Here is a tiny trained network, its code and every weight. The questions are about switching its units off for an input and a target symbol, where a switched-off unit gives its printed mean instead of its output.

import numpy as np


def w(rows, s, z=0):
    codes = np.array(rows[::2]) - 128.0
    scale = np.full(codes.shape[1], s)
    scale[-1] = z or s
    return codes * scale


def norm(h):
    return h / np.sqrt((h * h).mean(-1, keepdims=True) + 1e-5)


def f(y):
    return y / 2 * (1 + np.tanh(0.7978845608 * (y + 0.044715 * y**3)))


def softmax(a):
    e = np.exp(a - a.max(-1, keepdims=True))
    return e / e.sum(-1, keepdims=True)


def log_softmax(a):
    a = a - a.max(-1, keepdims=True)
    return a - np.log(np.exp(a).sum(-1, keepdims=True))


def net(x, mask):
    ids = ['εζπτφψ'.index(c) for c in x.split()]
    T = len(ids)
    res = E[ids] + P[:T]
    u = 0
    for l in range(2):
        q, k, v = (norm(res) @ M[l].T for M in (Q, K, V))
        z = softmax(np.where(np.tri(T) > 0, q @ k.T / 4**0.5, -1e9)) @ v
        res = res + np.where(mask[u], z, O[l][:, -1]) @ O[l][:, :-1]
        u += 1
        y = f(norm(res) @ A[l][:, :-1].T + A[l][:, -1])
        res = res + np.where(mask[u : u + 8], y, B[l][:, -1]) @ B[l][:, :-1]
        u += 8
    return log_softmax(norm(res)[-1] @ U[:, :-1].T + U[:, -1])


Q, K, V, O, A, B = {}, {}, {}, {}, {}, {}
E = w([
[93,85,162,84,156,251],'ε',
[155,57,145,161,48,108],'ζ',
[179,124,117,141,233,156],'π',
[155,63,79,184,192,106],'τ',
[108,156,139,237,150,110],'φ',
[70,109,161,96,137,94],'ψ',
],0.027)
P = w([
[10,13,202,148,246,254],'0',
[48,15,201,152,241,217],'1',
[47,31,144,134,222,186],'2',
[79,46,123,120,211,159],'3',
[87,63,117,121,204,131],'4',
[107,73,109,113,197,104],'5',
[121,92,110,102,199,72],'6',
[131,124,128,103,214,47],'7',
[139,125,156,84,229,28],'8',
[159,162,249,81,223,40],'9',
],0.0087)
Q[0] = w([
[147,169,95,91,110,101],'L0H1',
[102,79,111,194,183,118],'L0H1',
[87,249,98,125,83,141],'L0H1',
[96,54,150,143,156,103],'L0H1',
],0.021)
K[0] = w([
[109,84,132,146,161,174],'L0H1',
[120,205,146,108,94,22],'L0H1',
[97,71,166,137,95,254],'L0H1',
[153,210,160,76,116,61],'L0H1',
],0.015)
V[0] = w([
[165,198,161,93,215,155],'L0H1',
[122,3,1,189,163,91],'L0H1',
[169,80,21,213,95,148],'L0H1',
[54,211,167,192,130,105],'L0H1',
],0.0086)
O[0] = w([
[178,127,57,114,157,97,115],'L0H1',
[120,64,123,198,136,184,255],'L0H1',
[107,163,246,163,176,123,75],'L0H1',
[76,232,131,147,97,130,189],'L0H1',
],0.012,0.007)
A[0] = w([
[93,153,76,237,113,170,154],'L0N1',
[164,117,154,176,157,58,81],'L0N2',
[184,151,50,210,152,118,129],'L0N3',
[146,192,84,160,181,197,171],'L0N4',
[134,125,142,183,5,95,254],'L0N5',
[231,30,172,135,196,127,191],'L0N6',
[132,71,142,91,209,74,186],'L0N7',
[133,137,124,70,205,209,140],'L0N8',
],0.016,0.0093)
B[0] = w([
[207,122,74,57,199,94,217],'L0N1',
[44,163,146,207,210,104,147],'L0N2',
[188,51,184,172,182,98,190],'L0N3',
[219,178,55,52,142,86,195],'L0N4',
[252,133,213,153,141,124,210],'L0N5',
[102,190,79,208,100,172,251],'L0N6',
[74,124,103,141,34,136,206],'L0N7',
[242,159,138,102,131,162,184],'L0N8',
],0.015)
Q[1] = w([
[164,30,59,85,32,72],'L1H1',
[246,16,131,174,140,142],'L1H1',
[189,50,129,28,85,54],'L1H1',
[56,198,114,49,173,58],'L1H1',
],0.013)
K[1] = w([
[44,67,95,68,23,149],'L1H1',
[144,79,101,124,89,8],'L1H1',
[126,112,155,36,50,94],'L1H1',
[156,152,102,42,141,214],'L1H1',
],0.015)
V[1] = w([
[171,50,159,183,131,37],'L1H1',
[39,23,2,124,223,94],'L1H1',
[167,180,133,112,192,195],'L1H1',
[217,27,160,138,187,128],'L1H1',
],0.0094)
O[1] = w([
[166,137,180,212,143,149,205],'L1H1',
[93,8,71,132,214,150,255],'L1H1',
[110,188,155,180,202,139,40],'L1H1',
[137,137,195,223,207,176,178],'L1H1',
],0.013,0.0038)
A[1] = w([
[54,138,142,128,133,49,161],'L1N1',
[155,137,116,86,176,145,96],'L1N2',
[162,51,108,100,155,61,176],'L1N3',
[51,128,58,148,145,6,144],'L1N4',
[103,179,119,22,150,189,10],'L1N5',
[10,75,181,55,57,79,140],'L1N6',
[58,123,187,124,33,98,217],'L1N7',
[107,97,107,183,199,153,59],'L1N8',
],0.016,0.011)
B[1] = w([
[137,75,104,97,181,132,135],'L1N1',
[138,116,95,72,126,130,157],'L1N2',
[174,102,161,134,87,170,252],'L1N3',
[97,4,120,116,219,134,177],'L1N4',
[159,48,187,124,173,192,130],'L1N5',
[240,121,81,78,95,103,194],'L1N6',
[227,100,91,85,100,98,179],'L1N7',
[128,71,182,166,133,170,163],'L1N8',
],0.017,0.011)
U = w([
[77,156,181,21,138,246,158],'ε',
[140,122,247,128,42,139,125],'ζ',
[157,231,4,169,91,88,3],'π',
[54,64,106,163,170,158,116],'τ',
[149,160,185,67,245,64,138],'φ',
[142,81,113,51,84,87,189],'ψ',
],0.011,0.0047)

Each question gives the input, a string of symbols that net reads in full, and the target symbol t.
The units are the heads (4 rows each of Q, K, V and O) and the neurons (one row each of A and B). Each row of codes is followed by its name. A weight is (code - 128) times the scale printed after its matrix; where a second scale follows, it is the last column's (O, A, B and U).
mask holds one flag per unit, layer by layer, with each layer's heads first. A switched-off unit (its flag False) gives its mean, the last column of its rows in O or B, instead of its output. The means were averaged over made-up inputs and are rounded, as every weight is.
A unit's drop is (log p(t) with every unit on - log p(t) with that unit switched off) / (log p(t) with every unit on - log p(t) with every unit switched off).
The circuit of an input: a set's keep is (log p(t) with only the set's units on - log p(t) with every unit switched off) / (log p(t) with every unit on - log p(t) with every unit switched off). Starting from the 12 units with the biggest drops (on a tie, the unit counted first), units are removed one at a time, each time the one whose removal leaves the highest keep (on an exact tie, the one counted first), for as long as the keep stays at least 0.8.
circuit, biggest first: the units of the circuit, biggest drop first
top k neurons: the k neurons with the biggest drops, biggest first
top k neurons in layer l: the k neurons of layer l with the biggest drops, biggest first
drop when u is switched off: that unit's drop, to one decimal
input τ ψ τ ε φ ε ζ ε φ ζ, target φ: circuit, biggest first : (L0H1 L0N7 L0N6)
input ζ ψ ζ φ ψ ζ π, target π: circuit, biggest first : (L0N6)
input φ ψ τ τ π τ ε, target τ: top 2 neurons : (L0N5 L1N3)
input φ τ ζ φ ε, target φ: circuit, biggest first : (L1H1 L0N7 L1N3)
input ψ ζ ζ φ φ ζ ζ π ζ, target π: circuit, biggest first : (L0N6 L0H1)
input ψ ε ζ ζ, target ζ: circuit, biggest first : (L0N4 L1H1)
input π ψ ζ τ ε, target τ: top 2 neurons in layer 0 : (L0N3 L0N5)
input ε π ε, target π: top 2 neurons : (L0N6 L0N8)
input ζ φ τ φ ζ, target φ: circuit, biggest first : (L0H1 L0N1 L0N7)
input ε φ ζ ζ ε ζ ε, target ζ: top 3 neurons : (L0N1 L0N4 L0N6)
input τ τ ζ, target τ: top 2 neurons in layer 0 : (L0N3 L0N6)
input ζ φ ε, target φ: top 3 neurons in layer 0 : (L0N7 L0N6 L0N8)
input ζ τ ζ, target τ: top 3 neurons in layer 1 : (L1N3 L1N6 L1N7)
input τ ζ ζ ζ, target ζ: top neuron in layer 0 : (L0N5)
input φ ψ ψ ζ ψ τ ε φ, target φ: drop when L0N7 is switched off : 0.3
input π τ π τ π, target τ: drop when L0N4 is switched off : -0.3
input ζ ψ ζ ζ π, target π: drop when L0N6 is switched off : 0.6
input ζ ζ ζ ε τ π φ, target φ: drop when L0N6 is switched off : 0.1
